Below is a small trained network, with its code and all its weights. Each question gives an input and a class and asks what happens when units are switched off, that is, made to give their printed mean instead of their output.

import numpy as np


def w(rows, s, z=0):
    codes = np.array(rows[::2]) - 128.0
    scale = np.full(codes.shape[1], s)
    scale[-1] = z or s
    return codes * scale


def norm(h):
    return h / np.sqrt((h * h).mean(-1, keepdims=True) + 1e-5)


def f(y):
    return np.maximum(y, 0)


def log_softmax(a):
    a = a - a.max(-1, keepdims=True)
    return a - np.log(np.exp(a).sum(-1, keepdims=True))


def net(x, mask):
    res = np.array(x, float).reshape(1, 6) / 4 @ E
    u = 0
    for l in range(4):
        y = f(norm(res) @ A[l][:, :-1].T + A[l][:, -1])
        res = res + np.where(mask[u : u + 10], y, B[l][:, -1]) @ B[l][:, :-1]
        u += 10
    return log_softmax(norm(res)[-1] @ U[:, :-1].T + U[:, -1])


A, B = {}, {}
E = w([
[117,161,89,153,121,127,176,228],'x0',
[128,128,128,127,128,127,128,128],'x1',
[129,128,128,128,128,128,129,128],'x2',
[133,108,169,166,139,62,183,116],'x3',
[129,126,128,129,128,128,128,128],'x4',
[137,88,106,158,2,120,124,140],'x5',
],0.0018)
A[0] = w([
[121,89,125,113,123,115,114,126,119],'0.n1',
[93,146,109,159,137,158,170,210,164],'0.n2',
[138,107,134,143,3,126,118,132,158],'0.n3',
[143,88,149,157,154,3,182,116,162],'0.n4',
[162,84,111,146,86,104,74,98,176],'0.n5',
[120,148,126,115,222,136,129,123,246],'0.n6',
[149,79,188,112,172,172,103,52,147],'0.n7',
[83,184,100,128,135,117,131,166,119],'0.n8',
[127,159,139,111,188,135,134,120,87],'0.n9',
[146,97,111,91,121,103,128,117,125],'0.n10',
],0.0026,0.0012)
B[0] = w([
[156,134,134,103,152,159,158,118,144],'0.n1',
[213,180,112,84,172,101,148,204,224],'0.n2',
[81,39,41,124,110,87,105,95,245],'0.n3',
[53,173,217,201,135,180,236,89,245],'0.n4',
[126,102,140,102,240,180,156,134,204],'0.n5',
[142,218,143,67,125,125,102,173,253],'0.n6',
[66,178,78,131,83,39,79,132,229],'0.n7',
[191,39,149,75,187,153,161,140,179],'0.n8',
[113,3,79,160,76,127,125,100,185],'0.n9',
[108,132,127,155,169,148,128,125,146],'0.n10',
],0.002,0.0023)
A[1] = w([
[151,156,94,106,130,87,85,157,58],'1.n1',
[133,123,93,154,3,35,98,117,166],'1.n2',
[137,86,142,123,87,122,104,63,119],'1.n3',
[119,106,153,115,130,91,142,136,127],'1.n4',
[160,121,189,136,111,112,157,126,87],'1.n5',
[115,168,88,99,103,222,57,147,37],'1.n6',
[117,117,224,226,137,73,191,126,1],'1.n7',
[156,164,178,100,201,159,123,102,101],'1.n8',
[124,126,114,116,113,144,44,117,53],'1.n9',
[133,141,160,169,106,172,118,112,94],'1.n10',
],0.0025,0.00087)
B[1] = w([
[158,139,132,68,125,129,77,150,165],'1.n1',
[160,140,214,104,252,203,152,172,243],'1.n2',
[124,130,135,161,172,198,143,126,203],'1.n3',
[144,142,146,167,95,138,130,123,165],'1.n4',
[139,146,86,130,138,146,70,129,164],'1.n5',
[148,133,215,198,113,66,216,57,208],'1.n6',
[181,137,60,48,97,172,32,132,253],'1.n7',
[110,184,116,158,36,79,104,165,230],'1.n8',
[89,82,44,107,188,100,94,128,181],'1.n9',
[116,105,131,89,133,103,109,132,133],'1.n10',
],0.0022,0.0017)
A[2] = w([
[132,83,74,98,163,135,29,177,125],'2.n1',
[135,193,132,71,217,94,167,174,114],'2.n2',
[67,53,118,134,114,71,64,2,162],'2.n3',
[146,78,113,123,94,175,144,49,55],'2.n4',
[78,88,104,113,209,102,181,126,132],'2.n5',
[182,132,103,137,75,151,176,255,157],'2.n6',
[125,43,63,183,44,169,161,162,120],'2.n7',
[148,94,43,39,130,122,66,143,151],'2.n8',
[78,150,195,105,139,134,52,15,109],'2.n9',
[108,101,127,120,136,182,182,69,8],'2.n10',
],0.0021,0.0012)
B[2] = w([
[206,114,32,43,151,153,74,119,188],'2.n1',
[142,21,190,162,51,229,95,82,239],'2.n2',
[148,82,180,159,129,231,194,248,244],'2.n3',
[72,56,142,188,135,171,148,158,167],'2.n4',
[135,101,131,148,4,134,128,67,167],'2.n5',
[66,232,161,90,190,99,67,28,250],'2.n6',
[42,218,140,93,161,24,75,24,209],'2.n7',
[175,93,90,67,190,122,82,165,200],'2.n8',
[80,164,26,146,38,24,165,153,236],'2.n9',
[83,106,121,159,40,136,36,99,146],'2.n10',
],0.0018,0.0023)
A[3] = w([
[169,127,184,159,110,66,205,98,120],'3.n1',
[145,125,178,151,174,151,192,192,91],'3.n2',
[97,202,75,113,103,31,109,79,160],'3.n3',
[134,167,32,115,103,48,119,155,80],'3.n4',
[214,142,209,121,154,235,158,152,92],'3.n5',
[62,195,201,173,140,39,199,128,170],'3.n6',
[133,146,75,96,169,156,154,200,194],'3.n7',
[97,139,151,117,179,201,89,87,246],'3.n8',
[131,59,206,255,97,136,244,110,160],'3.n9',
[148,107,79,65,117,137,71,142,224],'3.n10',
],0.0029,0.0012)
B[3] = w([
[124,164,114,87,150,124,101,148,181],'3.n1',
[89,115,134,150,128,163,113,114,163],'3.n2',
[189,159,118,116,113,52,117,105,218],'3.n3',
[92,151,156,111,171,92,94,95,175],'3.n4',
[136,149,138,155,160,182,160,154,177],'3.n5',
[195,2,106,180,107,148,174,101,253],'3.n6',
[134,118,152,124,73,115,103,73,200],'3.n7',
[136,137,134,146,87,108,160,149,212],'3.n8',
[93,194,155,98,130,119,86,133,209],'3.n9',
[98,129,95,129,172,122,150,173,218],'3.n10',
],0.0047,0.0034)
U = w([
[115,207,61,48,162,26,52,126,235],'0',
[226,70,140,177,70,48,161,51,254],'1',
[162,229,133,73,181,240,127,238,21],'2',
[175,102,201,217,143,254,206,144,46],'3',
[62,16,28,108,130,206,107,176,98],'4',
[7,147,236,143,58,165,76,95,43],'5',
],0.0081,0.00065)

Each question gives the input, the list of numbers given to net, and the class t.
The units are the neurons (one row each of A and B). Each row of codes is followed by its name. A weight is (code - 128) times the scale printed after its matrix; where a second scale follows, it is the last column's (A, B and U).
mask holds one flag per neuron, layer by layer. A switched-off neuron (its flag False) gives its mean, the last column of its row in B, instead of its output. The means were averaged over made-up inputs and are rounded, as every weight is.
A unit's drop is (log p(t) with every unit on - log p(t) with that unit switched off) / (log p(t) with every unit on - log p(t) with every unit switched off).
The circuit of an input: a set's keep is (log p(t) with only the set's units on - log p(t) with every unit switched off) / (log p(t) with every unit on - log p(t) with every unit switched off). Starting from the 12 units with the biggest drops (on a tie, the unit counted first), units are removed one at a time, each time the one whose removal leaves the highest keep (on an exact tie, the one counted first), for as long as the keep stays at least 0.8.
units of the circuit, in order: the units of the circuit, biggest drop first
top k neurons: the k neurons with the biggest drops, biggest first
top k neurons in layer l: the k neurons of layer l with the biggest drops, biggest first
drop of u: that unit's drop, to one decimal
input [8,1,3,0,6,5], class 0: units of the circuit, in order : (0.n4 3.n4 3.n6)
input [1,4,-2,-8,-8,4], class 0: top 3 neurons : (2.n7 3.n6 2.n2)
input [1,-2,7,0,-2,3], class 0: units of the circuit, in order : (3.n6)
input [8,-5,4,0,-7,7], class 0: top 2 neurons in layer 0 : (0.n4 0.n3)
input [3,6,-1,8,7,-1], class 3: top 2 neurons : (3.n6 0.n4)
input [-1,5,2,-4,-3,5], class 4: top 3 neurons : (0.n3 0.n4 3.n6)
input [0,-7,3,1,2,7], class 5: top 2 neurons : (1.n7 0.n6)
input [-5,-8,3,0,3,7], class 4: top 2 neurons in layer 0 : (0.n4 0.n3)
input [1,-6,7,-1,-7,1], class 0: top 3 neurons : (3.n6 0.n7 2.n3)
input [-8,8,8,-3,-4,-1], class 0: top 3 neurons : (2.n9 3.n6 0.n7)
input [0,-5,-6,3,8,-7], class 1: top 2 neurons : (2.n3 1.n2)
input [-3,5,6,-2,0,7], class 4: top 3 neurons : (0.n3 0.n4 3.n6)
input [-7,-6,8,-1,1,-3], class 0: top 2 neurons : (0.n4 3.n6)
input [7,-6,4,6,0,0], class 3: top 3 neurons in layer 2 : (2.n9 2.n2 2.n7)
input [6,-6,-3,5,8,-4], class 3: top neuron in layer 3 : (3.n6)
input [-8,0,3,2,-8,8], class 5: top 2 neurons in layer 3 : (3.n9 3.n6)
input [4,-4,-1,-1,4,7], class 0: top 2 neurons : (0.n4 0.n3)
input [0,-5,-4,-1,-6,4], class 4: top 2 neurons : (0.n3 0.n4)
input [0,5,-3,-1,7,6], class 4: top 4 neurons in layer 0 : (0.n3 0.n4 0.n2 0.n6)
input [0,2,-7,5,-7,3], class 5: top neuron in layer 0 : (0.n2)
input [-7,1,-8,-7,-7,3], class 4: drop of 2.n3 : 0.1
